Here is a tiny trained network, its code and every weight. The questions are about switching its units off for an input and a class, where a switched-off unit gives its printed mean instead of its output.

import numpy as np


def w(rows, s, z=0):
    codes = np.array(rows[::2]) - 128.0
    scale = np.full(codes.shape[1], s)
    scale[-1] = z or s
    return codes * scale


def f(y):
    return y / 2 * (1 + np.tanh(0.7978845608 * (y + 0.044715 * y**3)))


def log_softmax(a):
    a = a - a.max(-1, keepdims=True)
    return a - np.log(np.exp(a).sum(-1, keepdims=True))


def net(x, mask):
    res = np.array(x, float).reshape(1, 6) / 4 @ E
    y = f(res @ A[0][:, :-1].T + A[0][:, -1])
    res = res + np.where(mask, y, B[0][:, -1]) @ B[0][:, :-1]
    return log_softmax(res[-1] @ U[:, :-1].T + U[:, -1])


A, B = {}, {}
E = w([
[127,127,132],'x0',
[43,2,90],'x1',
[132,129,119],'x2',
[84,213,8],'x3',
[147,120,121],'x4',
[85,150,157],'x5',
],0.0067)
A[0] = w([
[193,180,139,80],'N0',
[181,178,177,137],'N1',
[184,168,134,93],'N2',
[167,100,208,89],'N3',
[150,97,167,79],'N4',
[89,141,153,120],'N5',
[30,187,98,167],'N6',
[168,158,137,103],'N7',
[115,144,131,245],'N8',
[107,102,129,69],'N9',
[105,168,78,107],'N10',
[168,185,163,95],'N11',
[88,169,89,84],'N12',
[105,171,54,89],'N13',
[114,110,228,101],'N14',
[110,136,140,138],'N15',
[92,60,108,81],'N16',
[143,77,127,205],'N17',
[115,146,114,125],'N18',
[10,100,155,115],'N19',
[128,48,73,100],'N20',
[107,176,70,107],'N21',
],0.013,0.011)
B[0] = w([
[29,140,54,156],'N0',
[113,113,26,185],'N1',
[35,161,74,148],'N2',
[85,40,125,167],'N3',
[40,57,143,134],'N4',
[152,147,110,127],'N5',
[176,83,129,211],'N6',
[73,116,50,139],'N7',
[254,130,73,254],'N8',
[83,130,137,119],'N9',
[104,33,173,157],'N10',
[53,122,59,158],'N11',
[67,63,196,144],'N12',
[91,44,185,166],'N13',
[125,56,130,171],'N14',
[144,139,120,135],'N15',
[64,161,74,161],'N16',
[175,135,53,220],'N17',
[128,110,117,133],'N18',
[108,191,21,184],'N19',
[49,227,125,171],'N20',
[111,54,140,167],'N21',
],0.0075,0.0091)
U = w([
[148,118,114,249],'0',
[30,162,88,47],'1',
[154,114,119,213],'2',
[151,118,130,223],'3',
[95,21,158,2],'4',
[160,134,126,189],'5',
[134,194,218,18],'6',
[59,188,254,2],'7',
],0.013,0.0066)

Each question gives the input, the list of numbers given to net, and the class t.
The units are the neurons (one row each of A and B). Each row of codes is followed by its name. A weight is (code - 128) times the scale printed after its matrix; where a second scale follows, it is the last column's (A, B and U).
mask holds one flag per neuron, in row order. A switched-off neuron (its flag False) gives its mean, the last column of its row in B, instead of its output. The means were averaged over made-up inputs and are rounded, as every weight is.
A unit's drop is (log p(t) with every unit on - log p(t) with that unit switched off) / (log p(t) with every unit on - log p(t) with every unit switched off).
The circuit of an input: a set's keep is (log p(t) with only the set's units on - log p(t) with every unit switched off) / (log p(t) with every unit on - log p(t) with every unit switched off). Starting from the 12 units with the biggest drops (on a tie, the unit counted first), units are removed one at a time, each time the one whose removal leaves the highest keep (on an exact tie, the one counted first), for as long as the keep stays at least 0.8.
units of the circuit, in order: the units of the circuit, biggest drop first
most important unit: the unit with the biggest drop
k most important neurons: the k neurons with the biggest drops, biggest first
drop when u is switched off: that unit's drop, to one decimal
input [4,0,-4,-8,3,7], class 4: 3 most important neurons => (N3; N14; N4)
input [2,-8,7,5,0,3], class 1: most important unit => N0
input [1,-5,2,1,0,-2], class 1: units of the circuit, in order => (N0; N2)
input [-5,-5,6,-7,4,6], class 4: 4 most important neurons => (N3; N14; N19; N4)
input [2,-6,5,-8,-6,-4], class 4: units of the circuit, in order => (N3; N14)
input [2,0,-1,-7,6,5], class 4: 3 most important neurons => (N3; N14; N4)
input [-3,4,3,5,-1,1], class 4: units of the circuit, in order => (N13; N10)
input [-5,8,-7,-6,7,6], class 1: units of the circuit, in order => (N19; N16)
input [-6,-6,-4,-1,0,-4], class 1: units of the circuit, in order => (N0; N2; N11)
input [6,8,-7,-7,1,1], class 1: units of the circuit, in order => (N19; N20)
input [-7,8,-4,-6,8,-7], class 1: units of the circuit, in order => (N20; N16)
input [2,8,4,-3,-6,-4], class 1: 2 most important neurons => (N20; N16)
input [1,4,2,7,5,-4], class 4: units of the circuit, in order => (N13; N10; N21)
input [-3,7,5,8,-2,-1], class 4: units of the circuit, in order => (N13; N10)
input [2,-5,0,-8,2,-7], class 4: most important unit => N3
input [4,-5,-5,-6,-5,-1], class 4: 3 most important neurons => (N3; N14; N19)
input [-1,-8,6,-8,5,0], class 1: drop when N0 is switched off => 0.2
input [-4,-1,5,6,-6,5], class 4: drop when N13 is switched off => 0.2
input [-2,-7,-1,0,5,3], class 1: drop when N11 is switched off => 0.2
